Each row has a name. Each piece below is followed by the name of the row it came from, unless a question asks for something else. Each question is about the rows just above it.

[158 118 127 139 145]  z704
[104 154 110 119 170]  z315
[183 138  87 130 104]  z500
[104 183  87 139 130]  z42
Put [104 130  87 138 183] back in order: which row is it?  z500
[ 87 104 130 139 183] is which row reordered?  z42
Put [118 127 139 145 158] back in order: which row is it?  z704

[149 121 166 141  94 135 140]  z491
[141 135 166  94 149 121 141]  z239
[173 184 118 111 112 138  99]  z860
[140 135 141 166 121 149  94]  z400
[141 166 135 121 149  94 141]  z203
Put [ 99 138 112 111 118 184 173] back in order: which row is it?  z860
Put [ 99 111 138 112 173 184 118] back in order: which row is it?  z860
which: [141 166 135 121 149  94 141]  z203
[ 99 111 112 118 138 173 184] is which row reordered?  z860
[173 184 118 111 112 138  99] is in which row?  z860

[ 86 106  86 172 174  82 116  99 115 135 151] -> z756
[165  98 172 137  83 166 151 177 150  90 153] -> z635
[110 160  81 116 173 143 136 142 172 166 171] -> z869
[135  86  99  82 174  86 116 150 106 172 115] -> z618
[148  72 139 145 132  70 138 164 179 118 117] -> z693
[165 123 152 158 126 168 167 157 167  87 110] -> z724
[169  77 180 133 107 113 152 185 155  90 110] -> z544
[ 99 174 110  83 139 161  78 102  82 121 184] -> z973
[102 109  96 171 142  75 160 150 187 134 134] -> z990
[162 113 178 149  89 147 165 171 174  97 116] -> z469
[167 152 169 123 158 126 167  87 157 165 110] -> z309
[152  76 185 180 110 133 169  90 155 107 113] -> z925
Put [113 107 155  90 169 133 110 180 185  76 152] back in order: which row is it?  z925
Which row holds these entries in another order? [174 135  86 150 106  82 172  99 116  86 115]  z618
[110  90 155 185 152 113 107 133 180  77 169] is which row reordered?  z544
Which row holds these entries in another order? [110 165 157  87 167 126 158 123 169 152 167]  z309
Put [ 75  96 102 109 134 134 142 150 160 171 187] back in order: which row is it?  z990
Put [ 87 110 123 126 152 157 158 165 167 167 168] back in order: which row is it?  z724

[127  93 120  65 114]  z647
[176  77 169 124  82]  z87
[162 145 103  93 169]  z855
[169 103 162 144  93]  z934
[ 93  66 114 127 120]  z622
[113 127  93 120  66]  z389
Which row holds these entries in another order? [162 103  93 169 145]  z855
Which row holds these entries in another order? [ 66  93 113 120 127]  z389
Which row holds these entries in another order? [120 127 114  66  93]  z622

[144 123 131 161 110 151 107  85 167 118 137 122 123 142 143 132 127 140
 124 133  98 153  98 122 117 100 126 135 115 129 120 121 107 114 128 115
 124 123] -> z624
[144 123 131 161 110 151 107  85 167 118 137 122 123 142 143 132 127 140
 124 133  98 153  98 122 117 100 126 135 115 129 120 121 107 114 129 116
 124 119] -> z931
[100 124 132 153 140  98 122 107 120 123 128 143 142  99 135 117 167 107
 118  85 144 122 124 126 137 129 115 115 161 133 110 131 127 123 121 123
 114 151] -> z329
[149 120 132 165 110 152 114  82 168 121 140 124 117 168 146 140 127 140
 127 136 101 150  95 112 124  98 127 140 111 124 124 122 108 111 128 115
 124 123] -> z867
[159 150 119 108 126 167 121 114 135 126 119  95 135 161 140 120 116 154
 131 133 110 112 104 119 132 148 115 133 157 111 125 103 122  82 106 113
 122 108] -> z459
[ 85  98  98 100 107 107 110 114 115 115 117 118 120 121 122 122 123 123
 123 124 124 126 127 128 129 131 132 133 135 137 140 142 143 144 151 153
 161 167] is which row reordered?  z624
Put [110 123 107 142 131 122 124 115 117 144 121 122  98 137 114 167 115 120
 124 153 129 135  85 118 123 107 126 123 140 127 132 161  98 128 151 133
 143 100] back in order: which row is it?  z624
[151 114 123 121 123 127 131 110 133 161 115 115 129 137 126 124 122 144
  85 118 107 167 117 135  99 142 143 128 123 120 107 122  98 140 153 132
 124 100] is which row reordered?  z329

[120 135 131 130 132 134  81 133  99] -> z986
[116 130 111  76 132 131 126 133 158] -> z255
[123 150 123 135 141 179 133 106 106] -> z675
[109 132 138 137 115 170  91 124 168] -> z277
[ 95  93 145 133 113 192  94 124 124] -> z362
[109 132 138 137 115 170  91 142 168] -> z520
[125 133 132 129 158 131 116  75 111] -> z550
[126 133 111 132 131  75 158 116 129] -> z574
Which row holds these entries in another order? [111  75 116 131 158 129 132 133 125]  z550
[ 75 111 116 126 129 131 132 133 158] is which row reordered?  z574
Put [ 75 111 116 125 129 131 132 133 158] back in order: which row is it?  z550
Which row holds these entries in another order? [106 106 123 123 133 135 141 150 179]  z675
[116 129 126 133 111 132 131  75 158] is which row reordered?  z574
Which row holds these entries in another order? [116 131 132 133 111  76 158 126 130]  z255
Which row holds these entries in another order? [129 116 158  75 131 132 111 133 126]  z574

[117 158 194 148  95 100] : z413
[148 158 117 194  95 101] : z40
[148 194 117  95 158  99] : z160
[159 117  99  95 148 194] : z631
[100 117 158 194 148  95] is which row reordered?  z413
Put [101  95 194 117 158 148] back in order: which row is it?  z40
[ 95 100 117 158 194 148] is which row reordered?  z413
Put [194 159 117  99  95 148] back in order: which row is it?  z631
Put [ 95 158  99 148 194 117] back in order: which row is it?  z160
Which row holds these entries in another order? [117 158 100  95 194 148]  z413

[187  64 197 171  72] = z816
[197 150 187 170 167] = z935
[187 150 197 168 170] = z158
Which row holds these entries in another order? [150 187 197 170 167]  z935
[197 171  72 187  64] is which row reordered?  z816
[150 168 170 187 197] is which row reordered?  z158
[170 168 197 150 187] is which row reordered?  z158
Put [ 72 171 197  64 187] back in order: which row is it?  z816
[150 167 170 187 197] is which row reordered?  z935
Put [168 170 187 150 197] back in order: which row is it?  z158

[134 140 128 129 136 184 128] : z410
[128 129 134 140 184 136 129] : z319
[129 140 129 134 136 129 184] : z495
Put [134 140 129 129 184 136 129] back in order: which row is it?  z495
Put [128 129 129 134 136 140 184] back in order: which row is it?  z319
[140 136 134 184 128 129 128] is which row reordered?  z410
Which row holds these entries in another order? [128 129 136 184 129 140 134]  z319

[159  79 131 138 135 120 146 110 150  82 147 133 143] : z660
[143 120 135 131 133 138 146  79 147  81 110 150 159] : z534
[157  81 129 141 129 130 141 111 161  84 151 134 145] : z374
[160  83 125 142 123 129 146 115 151  85 146 131 146] : z107
[159  79 131 138 135 120 146 110 150 102 165 143 156] : z739
[141 141 161  81 157 145  84 129 129 134 151 130 110] : z177
[141 111 145 156  81 151 129  84 134 130 161 141 129] : z921
[155  79 134 138 128 127 145 112 160  79 148 138 145] : z589
[ 70 133 104 140 120 114  76  97 149  99 178 146 142] : z542
[154  79 127 135 131 123 142 114 154  86 150 130 145] : z181
Which row holds these entries in another order? [148 138 145 155  79 134 138 128 127 145 112 160  79]  z589
Which row holds these entries in another order? [ 79  82 110 120 131 133 135 138 143 146 147 150 159]  z660
[ 81  84 111 129 129 130 134 141 141 145 151 157 161] is which row reordered?  z374
Which row holds these entries in another order? [134 141 161 157 130 145 141  81 151  84 129 110 129]  z177
Put [145 134 151  84 161 111 141 130 129 141 129  81 157] back in order: which row is it?  z374

[134 134 132 130 131 154 140 151 130 140 130 152 129 136 129 166 164 137
 133 142] : z335
[132 150 131 129 130 137 134 151 129 137 130 132 128 145 129 148 203 133
 135 135] : z483
[133 130 132 130 130 166 152 150 131 142 131 155 129 133 129 166 143 140
 132 141] : z606
[138 132 153 132 149 148 137 129 136 147 134 132 168 131 132 136 130 132
 149 141] : z210
[132 136 134 131 132 149 149 168 132 153 132 132 129 141 130 148 146 137
 138 136] : z712
[138 135 134 137 151 137 133 164 130 150 128 129 130 137 132 145 130 177
 132 141] : z571
[138 164 130 130 151 134 132 141 137 130 133 135 150 137 145 129 177 132
 128 136] : z479
[141 132 177 130 145 132 137 130 129 128 150 130 164 133 137 151 137 134
 135 138] is which row reordered?  z571
Which row holds these entries in another order? [142 134 134 132 130 131 154 140 151 130 140 130 152 129 136 129 166 164
 137 133]  z335
Which row holds these entries in another order? [132 168 131 132 136 130 132 149 141 138 132 153 132 149 148 137 129 136
 147 134]  z210
[136 148 149 132 132 132 134 129 153 132 147 168 138 130 137 131 136 141
 149 132] is which row reordered?  z210
Which row holds these entries in another order? [136 128 132 177 129 145 137 150 135 133 130 137 141 132 134 151 130 130
 164 138]  z479
Put [129 130 131 132 132 132 132 132 134 136 136 137 138 141 146 148 149 149
 153 168] back in order: which row is it?  z712

[100 109 140 174 182 139 159 136]  z2
[110 182 136 139 174  95 140 159]  z150
[ 95 109 140 174 182 139 159 136]  z467
Put [136 159 139 182 174 140 109  95] back in order: which row is it?  z467
Put [109 136 174 182 139  95 140 159] back in order: which row is it?  z467

[ 66 140 144 123 132 141 186 109 141 118]  z940
[166 146 130 127 173 142 191 127 118 143]  z24
[110 141  66 144 123 140 186 132 141 118]  z529
[118 140 123 144 186 132 141  66 141 109] is which row reordered?  z940
Put [118 141 132 186 140 123 144  66 141 110] back in order: which row is it?  z529
Put [143 118 127 191 142 173 127 130 146 166] back in order: which row is it?  z24
Which row holds these entries in another order? [118 141 109 186 141 132 123 144 140  66]  z940
Put [ 66 109 118 123 132 140 141 141 144 186] back in order: which row is it?  z940
Which row holds these entries in another order? [141  66 144 123 140 186 132 141 118 110]  z529
[123 140 186 132 141 118 110 141  66 144] is which row reordered?  z529

[183 176 136 160  90 108 168 154 149 177 166 162 182 164 157 183 161 150
 152 159 164 150 163 147 122 112 161  82 149 151 156] = z733
[182 157 112 152 122 154 168 136 151 150 183 162 108 149 156 167 147 183
 150 161 177 164 160 161 163 164  82 159 176  90 149] = z113
[105 117  92 177  96  98  78 186 168 128 124 101 118  85 104 141 174  78
  97 112  75 131 125 178  88 164  79 162  70 164 157] = z365
[186 162 174 185 152 179 135 180 177 181 179  76 187 164 154 176 122 172
 180 184 193 170 184 187 177 155 158 124  85 153 123] = z723
[145 154  77  87 139 141 133 100  79 141 152 129  82 144 138  99  92  93
 145 141  81 106  92  86 107  90 116  85 100  73  76] = z207
[156 161 108 122 160 161 152 149 166 182 136 177  82 163 154 177 168 150
 147 159 150 183  90 162 164 112 149 157 151 183 164] = z53
[159 148  69 171 152 159 141 176  80 154 157 145  77 155 156 130 182 117
 167 169 120 175  76 169 118 104 140 171 109 185 176] = z64
[122 155 184 153 179 186 174 180 193 176 177 170 187 135  76 152 187 184
 177  85 123 185 124 181 164 162 158 180 172 153 179] = z279
[154 160 175  80  97  74 110 114 145 169 181 106 166 151  78 101 161 127
 100  72  70 178 172 164 101 119  78 185 101  65  70] = z273
Put [ 76  85 122 123 124 135 152 153 154 155 158 162 164 170 172 174 176 177
 177 179 179 180 180 181 184 184 185 186 187 187 193] back in order: which row is it?  z723
Which row holds these entries in another order? [152 183 150 183 122 160 162 164 147 161 159 176 182 167 156 168 177 163
 161 154 108 149 136 149  90 112 157 150 164 151  82]  z113
Which row holds these entries in another order? [123 153  85 124 158 155 177 187 184 170 193 184 180 172 122 176 154 164
 187  76 179 181 177 180 135 179 152 185 174 162 186]  z723
Which row holds these entries in another order? [164 183 151 157 149 112 164 162  90 183 150 159 147 150 168 177 154 163
  82 177 136 182 166 149 152 161 160 122 108 161 156]  z53
[163 177 164 108 168 150 161 183 149 160 166 150 154 149 122 147 177 112
 162 159 151 157 136 161 164  90 183 152  82 182 156] is which row reordered?  z53
Which row holds these entries in another order? [150 136 152 182 159 149 168 149 183 177 164 166 164 108 161 156 122 150
 112 176 157 151 183  82  90 160 162 154 163 161 147]  z733
Which row holds these entries in another order? [179 153 172 180 158 162 164 181 124 185 123  85 177 184 187 152  76 135
 187 170 177 176 193 180 174 186 179 153 184 155 122]  z279

[136 116 134 149 116 146 129 103] : z596
[147 119 135 164 142 132 129 144] : z737
[124 143 150 140 141 163 125 182] : z763
[126 123 127 144 123 141 157 113] : z109
[150 182 140 125 163 141 124 142] : z616
[138 128 133 142 128 143 153  97] : z508
Put [142 124 141 163 125 140 182 150] back in order: which row is it?  z616
Which row holds these entries in another order? [119 129 132 135 142 144 147 164]  z737
[182 125 163 141 140 150 143 124] is which row reordered?  z763

